M = [ 6.90  3.82 -6.76 -4.46]
M[0]: 6.90
M[2]: -6.76
M[3]: -4.46

a =
[ 4.16  2.52 -5.27  5.12 -1.18 -3.82 -4.45  4.02 -5.92  5.74 -6.01  2.20
  0.08  4.65 -1.57]
a[0] -> 4.16
a[4] -> -1.18
a[6] -> -4.45
a[10] -> -6.01
a[11] -> 2.20
a[5] -> -3.82
a[12] -> 0.08
a[13] -> 4.65
a[2] -> -5.27
a[9] -> 5.74

B =
[[-1.70  3.51 -4.16 -2.83 -3.35  2.40]
 [-1.89  6.21 -3.12 -3.30 -5.89 -1.77]
 [-1.99 -0.60  1.99 -2.67  3.15 -0.05]
 [ 6.95  4.45  6.84 -2.42  2.04  4.61]
 [ 1.30  2.45 -3.31  0.00 -1.10 -0.29]
 [ 0.02 -4.56 -4.78  3.71 -2.98  0.28]
 [-0.17  5.47 -5.83  0.79 -3.68  2.39]
 [ 6.40  0.30  6.76 -5.02 -0.01 -2.02]
 [-4.38 -2.99 -5.37  2.87  0.80  1.70]
 [ 0.47  3.15 -4.88  5.61 -5.27 -6.77]
 [ 4.59 -1.37 -5.63  6.18 -3.22 -3.85]]
B[0][0] -> -1.70
B[10][3] -> 6.18
B[-1][1] -> -1.37
B[7][4] -> -0.01
B[0][1] -> 3.51
B[-8][0] -> 6.95
B[1][4] -> -5.89
B[:, -1] -> [2.40, -1.77, -0.05, 4.61, -0.29, 0.28, 2.39, -2.02, 1.70, -6.77, -3.85]
B[-6][-1] -> 0.28
B[-9][3] -> -2.67
B[9][3] -> 5.61
B[-3][2] -> -5.37
B[:, 2] -> [-4.16, -3.12, 1.99, 6.84, -3.31, -4.78, -5.83, 6.76, -5.37, -4.88, -5.63]
B[0][3] -> -2.83
B[-11][5] -> 2.40
B[3][-3] -> -2.42
B[-10][-5] -> 6.21
B[:, 0] -> [-1.70, -1.89, -1.99, 6.95, 1.30, 0.02, -0.17, 6.40, -4.38, 0.47, 4.59]
B[-9][1] -> -0.60
B[5][-2] -> -2.98
B[-3][5] -> 1.70
B[10] -> [4.59, -1.37, -5.63, 6.18, -3.22, -3.85]
B[-3][3] -> 2.87
B[-1][0] -> 4.59
B[-8][-2] -> 2.04
B[-7] -> [1.30, 2.45, -3.31, 0.00, -1.10, -0.29]
B[5][3] -> 3.71
B[5] -> [0.02, -4.56, -4.78, 3.71, -2.98, 0.28]
B[9] -> [0.47, 3.15, -4.88, 5.61, -5.27, -6.77]
B[4][3] -> 0.00
B[2][-1] -> -0.05
B[2] -> [-1.99, -0.60, 1.99, -2.67, 3.15, -0.05]
B[:, -2] -> [-3.35, -5.89, 3.15, 2.04, -1.10, -2.98, -3.68, -0.01, 0.80, -5.27, -3.22]

grid =
[[-4.19 -4.95 -5.36 -1.15 -0.76 -2.17  5.43]
 [ 6.14  6.00  6.34 -1.05 -1.19 -2.08 -6.35]
 [ 2.43  1.54  2.28 -6.86  6.31  6.42 -2.52]
 [ 3.99  4.22  4.14 -1.30 -4.64 -5.48  5.52]]
Indices start at 0.
(0, 0) = -4.19
(2, 2) = 2.28
(3, 3) = -1.30
(2, 0) = 2.43
(0, 3) = -1.15
(2, 4) = 6.31
(1, 6) = -6.35
(0, 1) = -4.95
(2, 3) = -6.86
(0, 2) = -5.36
(3, 0) = 3.99
(0, 4) = -0.76
(3, 1) = 4.22
(3, 2) = 4.14
(3, 6) = 5.52
(0, 6) = 5.43
(3, 4) = -4.64

m = [[690, 590, 277, 479, 578, 455, 491, 885, 538], [739, 216, 895, 221, 468, 585, 255, 901, 158], [308, 540, 779, 153, 625, 168, 242, 212, 477], [858, 511, 729, 749, 677, 801, 345, 481, 568], [516, 236, 192, 326, 872, 439, 525, 156, 550], [493, 601, 312, 923, 491, 324, 378, 541, 444]]
m[-6][-9] => 690
m[4][-8] => 236
m[3][-6] => 749
m[4][7] => 156
m[5][4] => 491
m[4] => [516, 236, 192, 326, 872, 439, 525, 156, 550]
m[-4][-4] => 168
m[-6][8] => 538
m[-2][4] => 872
m[0][6] => 491
m[5][-1] => 444
m[-5][-7] => 895
m[:, -4] => [455, 585, 168, 801, 439, 324]
m[-3][-7] => 729
m[-3][-2] => 481
m[1][3] => 221
m[-4][8] => 477
m[5][-2] => 541
m[1][6] => 255
m[5] => [493, 601, 312, 923, 491, 324, 378, 541, 444]
m[0][1] => 590
m[-4][3] => 153
m[-4] => [308, 540, 779, 153, 625, 168, 242, 212, 477]
m[:, 3] => [479, 221, 153, 749, 326, 923]

x =
[ 4.97 -4.63 -5.49 -5.53  2.39  5.03  3.56 -2.37 -1.63 -4.85 -5.99 -0.21
  4.68  3.93 -4.55]
x[0] => 4.97
x[1] => -4.63
x[14] => -4.55
x[11] => -0.21
x[10] => -5.99
x[2] => -5.49
x[12] => 4.68
x[5] => 5.03

A = array([-0.14,  0.00,  0.14, -0.10,  0.04,  0.04,  0.01,  0.17])
A[-8] -> -0.14
A[-6] -> 0.14
A[3] -> -0.10
A[-3] -> 0.04
A[-1] -> 0.17

data =
[[4610 2777 4607 1714 3358 5157 3723 4969 4496 1021 5194 5797]
 [6441 6530 5576 7340 7256 6782 6167 4433 5892 7039 6283 4803]
 [6932 8492 6675 9013 8220 6811 5102 5340 6988 8253 5801 5616]
 [2260 2885 8938 6666 7690 6439 5124 8120 9230 7849 7028 3874]
 [2182 1933 8573 5424 6846 6474 4472 7501 9046 6815 6666 3603]]
Indices start at 0.
row 0 col 0: 4610
row 2 col 1: 8492
row 2 col 6: 5102
row 1 col 9: 7039
row 1 col 2: 5576
row 2 col 0: 6932
row 4 col 5: 6474
row 4 col 4: 6846
row 4 col 6: 4472
row 2 col 2: 6675
row 3 col 1: 2885
row 4 col 11: 3603
row 1 col 10: 6283
row 1 col 8: 5892
row 4 col 10: 6666
row 1 col 3: 7340
row 3 col 10: 7028
row 1 col 5: 6782
row 1 col 11: 4803
row 3 col 11: 3874
row 0 col 2: 4607
row 1 col 0: 6441
row 2 col 11: 5616
row 3 col 3: 6666
row 2 col 10: 5801
row 3 col 9: 7849
row 3 col 8: 9230

X = [ 2.50 -2.23 -0.91  1.69  6.17  4.61  5.30]
X[0] -> 2.50
X[3] -> 1.69
X[2] -> -0.91
X[1] -> -2.23

W = [ 38 218  80 106 114]
W[-5]	38
W[-4]	218
W[2]	80

arr =
[  -7.168   -6.036  -62.149  -11.950  154.402 -126.785   -8.884  -32.223
  171.851    9.195   38.084 -121.064   99.364 -220.511   16.654]
arr[0]	-7.168
arr[12]	99.364
arr[11]	-121.064
arr[13]	-220.511
arr[5]	-126.785
arr[7]	-32.223
arr[3]	-11.950
arr[2]	-62.149
arr[8]	171.851
arr[9]	9.195
arr[14]	16.654
